Below are the code and all the weights of a small trained network. Each question names an input and a target symbol and asks about switching units off, where a switched-off unit gives its printed mean instead of its output.

import numpy as np


def w(rows, s, z=0):
    codes = np.array(rows[::2]) - 128.0
    scale = np.full(codes.shape[1], s)
    scale[-1] = z or s
    return codes * scale


def softmax(a):
    e = np.exp(a - a.max(-1, keepdims=True))
    return e / e.sum(-1, keepdims=True)


def log_softmax(a):
    a = a - a.max(-1, keepdims=True)
    return a - np.log(np.exp(a).sum(-1, keepdims=True))


def net(x, mask):
    ids = ['δζηθπψ'.index(c) for c in x.split()]
    T = len(ids)
    res = E[ids] + P[:T]
    u = 0
    for l in range(3):
        r = res
        for j in range(2):
            rows = slice(4 * j, 4 * j + 4)
            q, k, v = (r @ M[l][rows].T for M in (Q, K, V))
            z = softmax(np.where(np.tri(T) > 0, q @ k.T / 4**0.5, -1e9)) @ v
            o = O[l][rows]
            res = res + np.where(mask[u + j], z, o[:, -1]) @ o[:, :-1]
        u += 2
    return log_softmax(res[-1] @ U[:, :-1].T + U[:, -1])


Q, K, V, O = {}, {}, {}, {}
E = w([
[15,126,123,152,66,105,165,172],'δ',
[102,106,85,109,111,44,125,184],'ζ',
[112,120,159,124,223,75,135,100],'η',
[105,199,15,121,110,150,179,190],'θ',
[141,152,115,27,110,112,203,206],'π',
[42,132,119,3,117,162,122,120],'ψ',
],0.018)
P = w([
[161,246,199,102,55,130,130,130],'0',
[153,120,82,164,117,180,152,155],'1',
[124,97,103,123,120,165,123,134],'2',
[139,117,114,120,134,142,130,162],'3',
[106,130,96,125,145,147,97,156],'4',
[115,116,117,121,143,121,116,155],'5',
[105,116,116,128,144,114,103,152],'6',
[119,110,133,124,141,90,124,154],'7',
[104,102,115,139,139,90,119,138],'8',
[81,93,117,141,144,99,99,128],'9',
],0.014)
Q[0] = w([
[83,61,104,69,115,94,124,132],'L0H0',
[141,72,145,103,116,234,59,113],'L0H0',
[200,99,94,138,135,76,80,98],'L0H0',
[2,169,157,253,102,115,151,202],'L0H0',
[151,192,107,134,163,47,224,167],'L0H1',
[140,52,83,95,143,157,81,128],'L0H1',
[92,87,161,71,76,125,85,71],'L0H1',
[47,138,161,135,200,155,196,51],'L0H1',
],0.0079)
K[0] = w([
[141,69,74,150,204,83,104,126],'L0H0',
[96,182,140,123,64,126,172,133],'L0H0',
[6,117,104,90,169,104,138,189],'L0H0',
[91,135,126,103,217,58,204,49],'L0H0',
[246,135,163,141,164,119,105,137],'L0H1',
[185,101,1,67,205,167,88,113],'L0H1',
[86,73,34,93,102,79,194,123],'L0H1',
[152,167,163,120,67,105,167,39],'L0H1',
],0.0074)
V[0] = w([
[117,185,141,113,2,136,106,166],'L0H0',
[106,54,105,111,132,117,185,197],'L0H0',
[55,48,46,140,91,175,154,110],'L0H0',
[89,106,151,164,121,143,180,127],'L0H0',
[212,66,154,169,146,198,121,122],'L0H1',
[204,172,162,153,154,153,124,103],'L0H1',
[134,89,72,111,83,101,74,167],'L0H1',
[132,149,125,150,168,58,152,80],'L0H1',
],0.0085)
O[0] = w([
[235,225,104,191,88,151,99,185,52],'L0H0',
[115,201,2,162,188,148,80,144,177],'L0H0',
[120,145,98,148,153,144,98,168,78],'L0H0',
[124,169,90,37,157,125,66,137,125],'L0H0',
[52,153,244,130,97,112,98,162,2],'L0H1',
[93,92,168,117,117,155,69,113,89],'L0H1',
[143,173,143,131,82,98,165,147,113],'L0H1',
[131,161,112,74,141,110,117,90,162],'L0H1',
],0.008,0.0078)
Q[1] = w([
[139,206,54,192,163,140,171,164],'L1H0',
[138,96,153,165,126,127,34,133],'L1H0',
[105,99,190,163,177,101,106,156],'L1H0',
[94,241,133,123,200,112,201,60],'L1H0',
[123,186,164,129,110,144,125,128],'L1H1',
[152,193,77,90,100,182,12,155],'L1H1',
[99,102,146,255,135,145,58,236],'L1H1',
[189,169,82,181,77,115,128,154],'L1H1',
],0.0083)
K[1] = w([
[102,55,102,96,254,131,154,87],'L1H0',
[77,180,153,116,144,229,161,187],'L1H0',
[100,110,166,140,147,230,86,119],'L1H0',
[114,34,88,167,223,63,88,154],'L1H0',
[131,60,137,174,123,163,167,101],'L1H1',
[75,99,134,88,116,156,133,177],'L1H1',
[130,174,171,94,114,184,153,175],'L1H1',
[176,99,77,157,54,66,127,214],'L1H1',
],0.0072)
V[1] = w([
[57,143,156,57,111,162,176,141],'L1H0',
[254,141,174,118,159,207,97,92],'L1H0',
[88,108,149,154,199,155,155,108],'L1H0',
[131,121,160,139,118,117,193,72],'L1H0',
[167,133,161,100,40,128,108,168],'L1H1',
[76,72,178,46,103,186,148,89],'L1H1',
[158,173,98,147,129,159,170,37],'L1H1',
[78,94,85,136,227,80,46,84],'L1H1',
],0.0076)
O[1] = w([
[141,59,155,122,101,89,31,243,103],'L1H0',
[109,226,48,166,93,255,143,115,78],'L1H0',
[126,151,220,50,148,194,118,32,170],'L1H0',
[142,158,143,15,143,168,100,152,137],'L1H0',
[181,152,49,105,85,175,143,72,11],'L1H1',
[90,219,70,221,146,148,131,223,75],'L1H1',
[142,230,129,54,96,156,184,182,187],'L1H1',
[96,138,68,148,177,96,139,215,254],'L1H1',
],0.0052,0.0081)
Q[2] = w([
[62,74,86,117,203,49,134,209],'L2H0',
[186,90,170,159,146,95,76,129],'L2H0',
[65,171,144,150,57,50,97,221],'L2H0',
[99,99,126,101,74,85,142,214],'L2H0',
[114,199,207,214,121,50,2,172],'L2H1',
[209,150,45,147,181,66,213,62],'L2H1',
[156,193,90,59,225,38,127,106],'L2H1',
[63,202,108,59,126,90,171,189],'L2H1',
],0.0083)
K[2] = w([
[111,128,202,175,236,123,143,47],'L2H0',
[198,115,71,148,158,171,121,64],'L2H0',
[146,52,105,228,212,132,46,184],'L2H0',
[46,92,137,210,199,74,111,161],'L2H0',
[122,123,56,42,102,223,74,164],'L2H1',
[138,119,183,133,132,136,126,2],'L2H1',
[158,183,158,93,193,72,135,52],'L2H1',
[32,40,113,188,89,71,112,170],'L2H1',
],0.0088)
V[2] = w([
[194,139,71,113,127,129,117,130],'L2H0',
[117,191,162,120,159,147,125,103],'L2H0',
[147,124,186,154,152,150,129,22],'L2H0',
[115,112,47,172,173,121,168,209],'L2H0',
[193,151,254,147,125,210,126,67],'L2H1',
[65,90,141,146,59,176,232,133],'L2H1',
[143,147,118,122,118,138,108,163],'L2H1',
[108,156,143,148,149,95,121,91],'L2H1',
],0.0093)
O[2] = w([
[90,191,128,155,139,108,119,158,157],'L2H0',
[159,169,88,123,87,6,154,150,162],'L2H0',
[172,141,50,141,96,168,160,254,137],'L2H0',
[118,141,137,171,114,112,175,69,161],'L2H0',
[102,81,233,129,191,86,158,154,1],'L2H1',
[162,60,213,54,100,126,44,120,90],'L2H1',
[169,140,135,130,132,57,128,159,89],'L2H1',
[47,87,179,179,159,134,156,70,158],'L2H1',
],0.0073,0.013)
U = w([
[103,78,161,88,139,101,77,114,148],'δ',
[122,38,79,176,158,72,106,253,148],'ζ',
[26,218,232,108,182,64,182,106,175],'η',
[110,107,164,170,151,86,118,159,3],'θ',
[116,142,113,148,89,144,153,183,141],'π',
[131,101,161,160,171,5,120,79,117],'ψ',
],0.0056,0.0027)

Each question gives the input, a string of symbols that net reads in full, and the target symbol t.
The units are the heads (4 rows each of Q, K, V and O). Each row of codes is followed by its name. A weight is (code - 128) times the scale printed after its matrix; where a second scale follows, it is the last column's (O and U).
mask holds one flag per head, layer by layer. A switched-off head (its flag False) gives its mean, the last column of its rows in O, instead of its output. The means were averaged over made-up inputs and are rounded, as every weight is.
A unit's drop is (log p(t) with every unit on - log p(t) with that unit switched off) / (log p(t) with every unit on - log p(t) with every unit switched off).
The circuit of an input: a set's keep is (log p(t) with only the set's units on - log p(t) with every unit switched off) / (log p(t) with every unit on - log p(t) with every unit switched off). Starting from all 6 units, units are removed one at a time, each time the one whose removal leaves the highest keep (on an exact tie, the one counted first), for as long as the keep stays at least 0.8.
circuit, biggest first: the units of the circuit, biggest drop first
most important unit: the unit with the biggest drop
heads that matter: for each layer, one digit per head in row order, 1 if its drop is at least 0.15 and else 0, layers parted by /
drop of u: that unit's drop, to one decimal
input η ζ η π ζ ζ, target ψ: circuit, biggest first	L1H1, L2H0, L0H1
input θ π θ η η, target ζ: heads that matter	10 / 11 / 10
input η π ψ, target η: most important unit	L1H1
input δ δ θ ζ ζ ψ, target π: circuit, biggest first	L0H0, L2H1
input η δ ψ η, target ζ: circuit, biggest first	L2H0, L0H0
input η ζ δ, target δ: heads that matter	10 / 00 / 11
input θ ζ θ η, target η: heads that matter	10 / 10 / 11
input ψ δ δ δ θ η ζ π ψ, target ζ: heads that matter	10 / 11 / 10
input η η δ π ζ ψ, target π: circuit, biggest first	L1H1, L2H1, L1H0, L0H0
input η η ζ ψ θ ζ ζ ζ, target ψ: heads that matter	11 / 01 / 10
input ψ δ η ζ δ θ, target δ: circuit, biggest first	L0H0, L2H1, L2H0
input η η ψ ζ ψ η θ, target η: circuit, biggest first	L2H0, L1H1, L0H0
input π δ ζ, target π: circuit, biggest first	L1H0, L0H0, L2H1
input ψ π η η η η ζ, target π: most important unit	L2H1
input ζ ζ ψ ψ ψ π ψ δ π δ, target ψ: circuit, biggest first	L1H0, L2H0
input η δ δ δ π π, target δ: circuit, biggest first	L0H0, L1H0, L2H0, L2H1
input η ζ π, target ζ: heads that matter	10 / 00 / 11
input η θ η δ η θ, target η: circuit, biggest first	L1H1, L2H0, L0H0
input ζ η ψ, target η: heads that matter	10 / 10 / 01
input ζ η δ, target δ: heads that matter	10 / 01 / 11
input ζ η π, target η: most important unit	L0H0
input η ψ η θ π ζ η ζ ψ, target ζ: drop of L2H0	-0.4
input θ ψ η θ π, target η: drop of L2H0	0.1
input θ η δ θ, target δ: drop of L2H0	0.2
